Each row has a class, written after it.
0	7	-3	-4	-5	-4	-27	-30	-9	-21	-1	20	17	-3	-5	-42	0	-4	-33	-3	25	-3	-33	-6	-18	-10	-5	-14	-9	-40	-6	7	0
Y
-9	5	5	3	-9	-2	13	0	-6	-38	14	22	-6	8	6	-15	-10	5	-10	20	18	1	-7	16	-4	-7	4	-5	-15	-6	-3	2	-3
P
30	-8	15	-48	-15	-17	-11	-14	48	-11	-3	36	-25	-21	36	6	-39	8	4	-7	59	25	-24	-7	10	7	86	-13	8	-34	-46	-12	-8
M
-34	32	-13	35	2	3	-19	-8	-36	21	-20	-3	36	-1	-24	-67	34	-23	-30	-4	-47	-14	-24	-8	-19	-19	-63	-16	-1	-9	22	9	23
U
-21	17	6	32	-7	-6	18	-9	-4	-18	-19	-1	14	7	-13	-26	13	-11	4	8	-22	-3	-8	0	-12	-10	-39	10	-4	21	10	-4	1
H
10	-12	12	6	-5	-21	9	-8	19	-48	-8	19	-9	2	4	5	-22	-2	29	6	6	-5	-8	5	4	6	3	5	-2	-9	-13	-7	-4
X
12	0	3	-19	-15	-11	-46	-40	7	-21	9	36	-6	-16	-2	-35	-19	-13	-28	-12	39	1	-44	3	-14	-2	18	-29	5	-71	-13	-6	-1
U
-19	4	18	-40	-20	5	-34	20	24	46	-40	12	34	-8	33	-53	-2	10	2	-7	-19	24	-20	-39	-5	-17	27	-1	-21	22	-33	6	6
N
-10	2	-15	-1	1	-3	10	-30	-16	-56	2	-7	-9	-9	-27	-13	6	-5	3	-8	11	-7	-17	11	-12	-10	-59	-33	-13	-54	2	-4	3
X
-5	19	-30	-9	15	17	-53	-64	-70	-12	40	-16	6	-6	-17	-49	10	-28	-100	-10	29	-18	-48	22	-26	6	-17	-53	2	-91	28	1	16
P
-22	16	8	11	-8	0	2	14	6	4	-21	-2	12	6	-1	-17	15	-10	11	12	-35	-15	-4	-15	-2	-14	-19	14	-19	25	10	3	13
S
-40	18	0	0	-2	5	-29	8	3	46	-27	0	43	-16	-4	-53	22	-5	-19	-16	-5	20	-15	-41	-11	-30	-8	-9	-21	16	-8	14	12
L
-7	-2	17	-38	-26	1	23	10	39	-34	-18	24	-4	-6	8	-6	-14	24	38	14	10	19	-10	-13	-7	-21	1	-10	-32	7	-46	-4	-14
N
-9	4	17	3	-4	-4	20	-5	19	-33	-6	7	1	1	-6	-18	-3	-5	12	18	8	2	-5	-9	3	-10	3	11	-14	15	-7	-11	-17
J
-35	18	10	20	0	-2	27	22	5	7	-17	7	7	1	0	-4	26	25	18	5	-26	6	-3	-11	6	-13	-12	8	-15	53	13	2	4
P
10	3	12	9	-14	-1	12	14	13	-42	12	14	-15	18	14	20	-15	-10	8	31	11	-9	14	17	9	-2	16	13	-15	4	3	-4	-5
S
-54	27	-13	21	5	12	22	-4	-29	-8	-10	-19	33	-8	-41	-37	39	-11	-8	-9	-15	4	-7	-14	-23	-36	-84	-21	-25	-1	3	11	7
L
-44	4	10	-44	-25	-2	-5	11	36	11	-48	21	7	-14	13	-67	7	11	20	-9	13	50	-13	-29	-14	-55	-25	-23	-34	4	-32	6	-4
H
-60	30	-14	29	4	12	30	5	-26	1	-16	-21	37	-2	-39	-43	40	-7	3	-2	-27	2	0	-16	-19	-39	-90	-12	-31	18	4	15	8
L
-3	22	20	45	-9	-3	71	5	-11	-85	11	-6	7	16	-29	41	18	22	31	26	-26	-26	9	24	3	16	-35	18	-10	44	21	-17	-10
N
23	18	-18	-6	7	-2	-15	-82	-35	-47	33	-7	-7	-18	-17	-22	-9	-22	-61	-11	42	-21	-56	26	-15	19	3	-45	18	-95	3	-20	0
M
10	-2	-3	-65	-20	-3	-81	-54	9	-8	0	20	-3	-21	20	-73	-23	-14	-48	-28	66	27	-64	-5	-18	-16	37	-51	-1	-96	-22	-12	2
H
-1	20	10	43	-1	-13	59	-3	-29	-66	15	12	-5	8	-45	11	11	-3	10	18	-12	-32	-8	8	-19	10	-47	14	6	9	25	-14	-8
A
-23	12	8	-20	-12	-8	32	8	-3	-35	-7	22	-5	-6	-19	-38	4	13	22	1	13	10	-14	-17	-19	-31	-40	-19	-20	-12	-8	-4	-12
A
17	-5	28	-42	-27	-8	-6	8	38	-34	6	26	-12	-5	28	14	-17	34	19	-1	39	22	-21	-5	12	9	63	-7	-11	-7	-21	-13	-13
N
-7	19	-17	13	0	4	23	21	-39	-24	14	6	3	11	-13	-26	14	-7	-17	-1	-16	-7	-9	-3	-14	-11	-35	-15	1	-3	9	-11	-11
A
-4	6	6	-28	-15	-3	-41	1	23	-4	-14	41	-3	-16	21	-31	5	21	-3	-24	28	36	-35	-9	7	-23	28	-30	2	-24	-7	-7	-2
U
-34	40	-12	22	8	13	16	-5	-29	17	-27	-24	33	-3	-5	-44	34	-10	-36	-5	-27	4	-4	-5	-10	-19	-44	-18	-10	10	13	11	14
M
6	-8	-5	-62	-13	8	-32	-39	-2	-29	11	1	-3	-17	-8	-28	-4	7	-17	-6	36	11	-42	-4	-16	-2	4	-45	-14	-70	-23	-5	3
N
-10	-2	-2	-9	-12	3	-2	32	23	6	-3	18	9	2	17	-6	-7	2	10	-5	12	24	3	-17	3	-20	20	1	-14	17	-28	3	-11
L
-21	15	-10	2	-2	4	10	19	-20	11	-15	-7	28	8	-2	-11	13	-13	-9	-6	-22	-4	-10	-7	-10	-13	-20	-3	-19	23	-11	-5	12
F
-7	10	5	2	-1	3	7	-32	-8	-55	4	2	3	-1	-22	-34	4	-15	-14	8	15	-8	-30	2	-9	-6	-16	-3	-7	-24	0	-15	-8
J
-24	11	-1	4	2	-4	3	-26	-29	-8	-12	-3	29	-6	-27	-26	16	-13	-11	-5	-2	-14	-38	0	-20	-2	-32	-1	-13	-8	4	1	26
F
-29	-9	-4	-97	-2	19	-62	-13	-1	18	-25	8	13	-27	12	-95	10	1	-26	-33	45	60	-36	-43	-7	-52	9	-53	-26	-58	-31	10	9
J
14	20	-19	-21	1	7	-18	-56	-28	-32	26	-8	-6	-13	-1	-28	-5	-18	-65	-9	50	-2	-35	25	-12	5	6	-51	5	-88	3	-9	1
M
-23	-8	16	41	-2	8	62	37	14	-16	-20	17	2	27	-1	3	1	14	35	26	-31	3	41	-1	-6	-20	-21	37	-20	66	13	13	-15
G
7	5	22	-35	-25	-3	-5	0	26	-38	0	21	-1	-8	17	-1	-8	31	10	-2	27	15	-27	-5	5	2	39	-12	-14	-7	-13	-17	-10
N
-19	3	24	-31	-18	-6	-7	36	52	10	-29	25	-8	-1	33	-6	5	25	41	3	2	28	-1	-26	19	-27	34	6	-26	40	-8	1	-3
S
-32	8	-17	-41	5	9	-58	-24	-31	42	-9	5	17	-14	5	-81	18	-9	-49	-23	0	13	-56	-24	-19	-14	-4	-37	-8	-46	-5	13	25
P
23	-11	3	14	-12	-14	49	-1	5	-79	29	19	-16	11	-13	56	-22	0	26	20	28	-19	-5	35	2	18	13	13	-4	3	-14	-21	-9
F
-3	-11	8	-73	-17	-7	-28	-5	14	2	-2	36	-14	-27	9	-52	-17	15	1	-18	58	40	-35	-29	-15	-34	21	-41	-13	-56	-29	-1	-7
A
-19	11	-19	-10	4	9	-15	-31	-34	-30	4	-3	20	-5	-27	-39	28	-9	-43	-11	12	3	-25	-8	-28	-24	-54	-42	-15	-52	0	9	-1
Y
7	-17	35	-4	-27	-22	4	47	73	1	-33	64	-8	0	40	-1	-34	20	62	18	2	30	7	-15	18	-22	52	26	-2	47	-37	2	-10
U
-18	34	1	-1	1	-3	5	-18	-46	-44	11	5	8	-10	-33	-45	29	11	-30	-17	21	-2	-35	0	-19	-13	-37	-35	-3	-35	38	-9	2
A
5	-28	6	-28	-13	7	0	30	44	-5	-13	39	-16	9	31	-7	-21	22	18	-8	19	30	8	-19	0	-19	58	-1	-15	16	-24	1	-26
G
13	8	9	-21	-12	-10	7	-11	30	-15	-6	24	-12	-10	28	-5	-23	1	0	-5	30	15	-31	-4	4	1	46	-9	5	-21	-32	-13	-9
M
-17	13	-21	-23	-5	16	-38	-8	-21	10	-2	-10	9	-5	-4	-37	23	-19	-40	-17	-11	-5	-17	-13	-11	-15	-17	-28	-16	-29	5	-2	10
S
-28	4	11	-20	-14	-6	54	50	56	15	-49	20	-3	-8	23	-6	7	25	62	9	-12	43	13	-28	10	-36	2	0	-22	57	-46	14	-6
M
-14	10	-8	12	3	3	-10	5	-20	-5	-20	-8	17	9	2	-34	10	-7	-5	0	-17	1	1	4	-2	-12	-37	-11	-13	-6	12	10	19
X
-8	9	2	13	-13	-7	-17	-8	8	-10	-11	27	10	-5	-4	-38	1	-6	-5	0	-3	0	-25	-1	-7	-12	-11	-12	-1	-16	-2	-2	2
U
-28	19	-32	-15	5	20	-56	-4	-35	45	0	-17	40	-11	-4	-63	26	-23	-62	-35	-1	15	-25	-24	-17	-24	-16	-39	-9	-32	-2	7	12
L
2	-10	6	44	-3	1	85	-23	3	-114	27	16	-31	20	-42	36	-9	3	30	27	11	-26	9	36	-21	1	-42	7	-10	-11	10	-15	-34
G
7	7	6	-3	-7	-12	23	-27	-9	-67	23	12	-9	3	-16	26	-3	2	2	2	40	-11	-38	28	-5	13	4	-8	-5	-25	3	-24	-2
F
-22	20	9	15	-1	-7	34	6	13	12	-33	0	15	-10	3	-14	10	0	12	2	-20	7	-1	-19	-1	-9	-9	6	-6	31	-15	5	5
M
-2	-9	22	-44	-22	-13	-22	12	44	-10	-15	38	-10	-4	28	-24	-18	3	25	6	20	17	-18	-21	5	-19	44	-3	-21	-2	-29	2	-1
S
16	3	5	53	-9	-17	26	-27	2	-64	25	21	-11	7	-27	19	-10	-15	7	25	2	-32	-11	30	-5	19	-19	9	12	-17	9	-15	-13
U
15	-16	9	0	-13	-13	41	17	19	-44	7	23	-9	11	2	47	-20	8	40	12	16	-4	3	19	7	10	25	23	-6	28	-23	-15	-5
F
7	-9	7	-16	-19	-4	5	32	39	-18	-1	24	-21	8	24	19	-15	6	30	12	4	4	10	-6	15	-8	35	12	-16	20	-16	-3	-9
S
-11	25	-4	5	-1	-2	-6	-31	-25	-58	31	0	9	-12	-30	-15	19	0	-32	-13	44	-2	-30	15	-10	-5	-12	-35	-2	-47	21	-16	-4
L
11	-3	10	5	-22	-7	12	-26	10	-68	13	19	-16	5	0	-6	-24	-1	-5	21	43	6	-2	27	-5	-7	0	0	-8	-24	4	-15	-15
H
-7	1	-16	-17	-14	5	-37	7	5	13	-10	27	4	-6	11	-46	3	-4	-17	-16	4	18	-20	-11	-5	-20	1	-25	-4	-28	-16	5	2
U
-2	9	-19	1	1	13	-19	-9	-25	-15	13	-13	0	3	-13	0	18	-21	-32	-4	-13	-20	-7	4	-6	-1	-17	-15	-6	-23	17	-3	9
S
-28	20	-1	17	-1	2	7	-4	-30	0	5	-4	15	6	-8	-35	9	-8	-29	13	-9	-12	-2	4	-12	-8	-27	-6	-21	1	15	10	11
P
-14	-15	27	-10	-35	-20	58	15	73	-66	-21	41	-28	-1	12	4	-26	25	72	27	33	33	12	2	2	-33	-4	10	-27	29	-37	-11	-36
H
-33	11	11	-9	-11	-4	42	31	10	-1	-28	18	3	-9	-16	-28	17	20	39	6	-13	20	1	-32	-14	-42	-47	-6	-26	33	-10	2	-9
A
-14	7	-7	13	1	-5	6	-38	-35	-47	26	7	-2	-7	-30	-21	4	-12	-33	9	10	-23	-35	11	-20	8	-25	-17	-3	-42	13	-1	9
P
-15	24	2	-11	1	9	-1	-24	-18	-48	6	-10	4	-5	-22	-32	25	-1	-22	-11	22	3	-26	1	-1	-11	-16	-22	-11	-28	17	-20	-6
J
-28	12	12	12	-9	7	13	46	16	14	-32	1	14	20	19	-12	17	1	23	26	-39	8	28	-15	10	-28	-15	21	-32	62	5	12	6
S
-33	34	-3	72	9	-1	38	-14	-36	-27	7	-26	36	0	-53	-5	28	-22	-11	15	-29	-34	6	3	-17	-4	-70	11	-10	21	28	-1	7
L
-13	13	-7	-17	-10	10	-29	-8	-8	-1	4	-3	3	0	6	-36	5	-16	-30	7	10	-1	-13	-2	-7	-22	-9	-25	-26	-31	9	6	7
S
2	15	-4	32	-3	0	14	-30	-19	-61	24	-8	-10	8	-27	14	5	-26	-13	20	-7	-43	-22	20	-10	14	-32	5	-3	-29	25	-13	4
S
-19	27	10	35	-17	-6	39	7	17	-32	-15	0	0	8	-6	-1	16	11	23	8	-12	3	1	10	1	-16	-33	7	-12	40	15	-16	-15
H
-40	14	11	40	2	9	56	24	-2	-31	-27	8	10	14	-21	-9	37	29	29	-4	-37	4	6	-8	-8	-21	-40	17	-16	57	32	0	-8
G
-1	-11	-9	-58	1	2	-42	-47	-12	-8	22	12	-18	-22	-4	-26	-9	-7	-34	-15	51	13	-44	-1	-17	-6	14	-47	-3	-85	-20	-1	7
P
-8	24	-16	-8	2	6	-39	-41	-40	-23	14	-4	19	-11	-18	-41	28	0	-67	-23	30	-1	-37	0	-19	-13	-24	-43	-6	-64	26	0	3
Y
26	-3	22	33	-26	-18	49	-4	35	-88	23	25	-31	18	11	38	-41	-1	23	42	40	-4	22	40	6	4	18	20	-6	10	-4	-25	-36
H
